Below is a small trained network, with its code and all its weights. Each question gives an input and a class and asks what happens when units are switched off, that is, made to give their printed mean instead of their output.

import numpy as np


def w(rows, s, z=0):
    codes = np.array(rows[::2]) - 128.0
    scale = np.full(codes.shape[1], s)
    scale[-1] = z or s
    return codes * scale


def norm(h):
    return h / np.sqrt((h * h).mean(-1, keepdims=True) + 1e-5)


def f(y):
    return y / 2 * (1 + np.tanh(0.7978845608 * (y + 0.044715 * y**3)))


def log_softmax(a):
    a = a - a.max(-1, keepdims=True)
    return a - np.log(np.exp(a).sum(-1, keepdims=True))


def net(x, mask):
    res = np.array(x, float).reshape(1, 6) / 4 @ E
    u = 0
    for l in range(4):
        y = f(norm(res) @ A[l][:, :-1].T + A[l][:, -1])
        res = res + np.where(mask[u : u + 10], y, B[l][:, -1]) @ B[l][:, :-1]
        u += 10
    return log_softmax(norm(res)[-1] @ U[:, :-1].T + U[:, -1])


A, B = {}, {}
E = w([
[155,118,135],'x0',
[213,172,11],'x1',
[150,120,138],'x2',
[194,103,156],'x3',
[98,62,69],'x4',
[179,109,148],'x5',
],0.011)
A[0] = w([
[132,80,61,196],'L0N0',
[70,30,62,73],'L0N1',
[44,253,107,93],'L0N2',
[126,109,114,2],'L0N3',
[135,90,129,60],'L0N4',
[72,148,91,52],'L0N5',
[116,69,114,52],'L0N6',
[96,153,114,81],'L0N7',
[77,138,101,41],'L0N8',
[139,93,131,69],'L0N9',
],0.011,0.0024)
B[0] = w([
[148,167,108,234],'L0N0',
[214,90,208,251],'L0N1',
[253,82,199,250],'L0N2',
[47,165,89,98],'L0N3',
[88,132,109,119],'L0N4',
[179,108,104,154],'L0N5',
[32,147,122,139],'L0N6',
[142,130,121,130],'L0N7',
[162,111,110,140],'L0N8',
[99,128,116,120],'L0N9',
],0.011,0.0032)
A[1] = w([
[127,135,130,60],'L1N0',
[108,68,196,140],'L1N1',
[97,19,52,112],'L1N2',
[156,145,147,38],'L1N3',
[209,122,157,80],'L1N4',
[54,137,153,62],'L1N5',
[135,208,155,1],'L1N6',
[81,3,44,26],'L1N7',
[109,137,123,130],'L1N8',
[130,166,49,29],'L1N9',
],0.013,0.0012)
B[1] = w([
[123,142,137,120],'L1N0',
[182,78,43,252],'L1N1',
[190,205,231,170],'L1N2',
[144,118,133,152],'L1N3',
[167,67,101,254],'L1N4',
[167,92,110,147],'L1N5',
[155,150,179,142],'L1N6',
[189,236,248,168],'L1N7',
[133,125,128,115],'L1N8',
[186,13,121,165],'L1N9',
],0.014,0.006)
A[2] = w([
[54,24,193,83],'L2N0',
[85,65,165,87],'L2N1',
[82,120,57,169],'L2N2',
[49,155,19,9],'L2N3',
[166,9,79,206],'L2N4',
[151,205,27,162],'L2N5',
[139,182,58,2],'L2N6',
[173,241,253,229],'L2N7',
[123,125,129,91],'L2N8',
[137,164,89,62],'L2N9',
],0.015,0.0012)
B[2] = w([
[151,79,5,155],'L2N0',
[145,116,65,140],'L2N1',
[185,181,144,125],'L2N2',
[178,173,178,124],'L2N3',
[217,242,190,254],'L2N4',
[52,18,86,138],'L2N5',
[90,65,85,126],'L2N6',
[31,86,254,181],'L2N7',
[123,141,121,125],'L2N8',
[118,72,116,124],'L2N9',
],0.021,0.015)
A[3] = w([
[120,154,82,128],'L3N0',
[126,130,123,27],'L3N1',
[98,45,249,217],'L3N2',
[172,111,42,168],'L3N3',
[142,194,91,133],'L3N4',
[132,166,98,110],'L3N5',
[130,139,153,36],'L3N6',
[162,118,57,144],'L3N7',
[140,171,195,112],'L3N8',
[91,138,111,10],'L3N9',
],0.017,0.0011)
B[3] = w([
[102,140,136,125],'L3N0',
[124,120,135,120],'L3N1',
[1,154,130,255],'L3N2',
[129,112,25,176],'L3N3',
[161,102,96,176],'L3N4',
[140,106,114,140],'L3N5',
[132,142,141,148],'L3N6',
[119,124,70,163],'L3N7',
[164,176,183,243],'L3N8',
[152,98,149,112],'L3N9',
],0.025,0.0095)
U = w([
[165,192,110,252],'0',
[110,130,169,152],'1',
[168,109,10,75],'2',
[182,143,136,99],'3',
[176,167,126,55],'4',
],0.014,0.0027)

Each question gives the input, the list of numbers given to net, and the class t.
The units are the neurons (one row each of A and B). Each row of codes is followed by its name. A weight is (code - 128) times the scale printed after its matrix; where a second scale follows, it is the last column's (A, B and U).
mask holds one flag per neuron, layer by layer. A switched-off neuron (its flag False) gives its mean, the last column of its row in B, instead of its output. The means were averaged over made-up inputs and are rounded, as every weight is.
A unit's drop is (log p(t) with every unit on - log p(t) with that unit switched off) / (log p(t) with every unit on - log p(t) with every unit switched off).
most important unit: the unit with the biggest drop
top k neurons: the k neurons with the biggest drops, biggest first
k most important neurons of layer l: the k neurons of layer l with the biggest drops, biggest first
drop of u: that unit's drop, to one decimal
input [0,5,0,1,-7,2], class 1: most important unit : L1N1
input [8,-8,7,8,-5,0], class 2: top 2 neurons : [L1N7 L1N2]
input [-6,8,0,7,5,-2], class 2: top 2 neurons : [L2N7 L0N0]
input [0,-1,-6,-6,-8,-8], class 1: top 2 neurons : [L2N7 L2N4]
input [0,8,1,6,-1,4], class 2: top 2 neurons : [L2N7 L2N5]
input [8,8,7,8,-6,3], class 2: top 3 neurons : [L1N7 L1N2 L2N7]
input [8,8,5,5,6,-3], class 2: top 3 neurons : [L2N7 L0N0 L2N5]
input [-6,7,-2,3,-2,5], class 2: top 2 neurons : [L2N7 L2N5]
input [-6,-7,-3,1,5,3], class 2: top 2 neurons : [L2N0 L0N1]
input [4,5,3,-3,-6,6], class 1: 3 most important neurons of layer 1 : [L1N1 L1N6 L1N5]
input [3,0,3,8,-6,-4], class 1: 3 most important neurons of layer 1 : [L1N1 L1N9 L1N6]
input [-4,6,3,-8,1,3], class 2: top 3 neurons : [L2N7 L2N5 L0N0]
input [-6,7,-2,-8,2,1], class 2: 2 most important neurons of layer 0 : [L0N0 L0N5]
input [-4,-7,-3,7,-2,2], class 2: most important unit : L2N0
input [-5,8,-7,-3,8,3], class 1: 2 most important neurons of layer 2 : [L2N4 L2N5]
input [7,6,-1,0,8,0], class 1: 2 most important neurons of layer 2 : [L2N4 L2N7]
input [3,-2,4,3,-6,-2], class 1: 2 most important neurons of layer 1 : [L1N6 L1N9]
input [8,1,-6,6,8,6], class 1: drop of L1N7 : 0.2
input [6,6,5,-3,7,5], class 1: drop of L2N9 : 0.0
input [0,-1,3,-2,8,-4], class 1: most important unit : L2N7
input [-5,7,-6,-4,-1,3], class 2: drop of L2N7 : 1.1
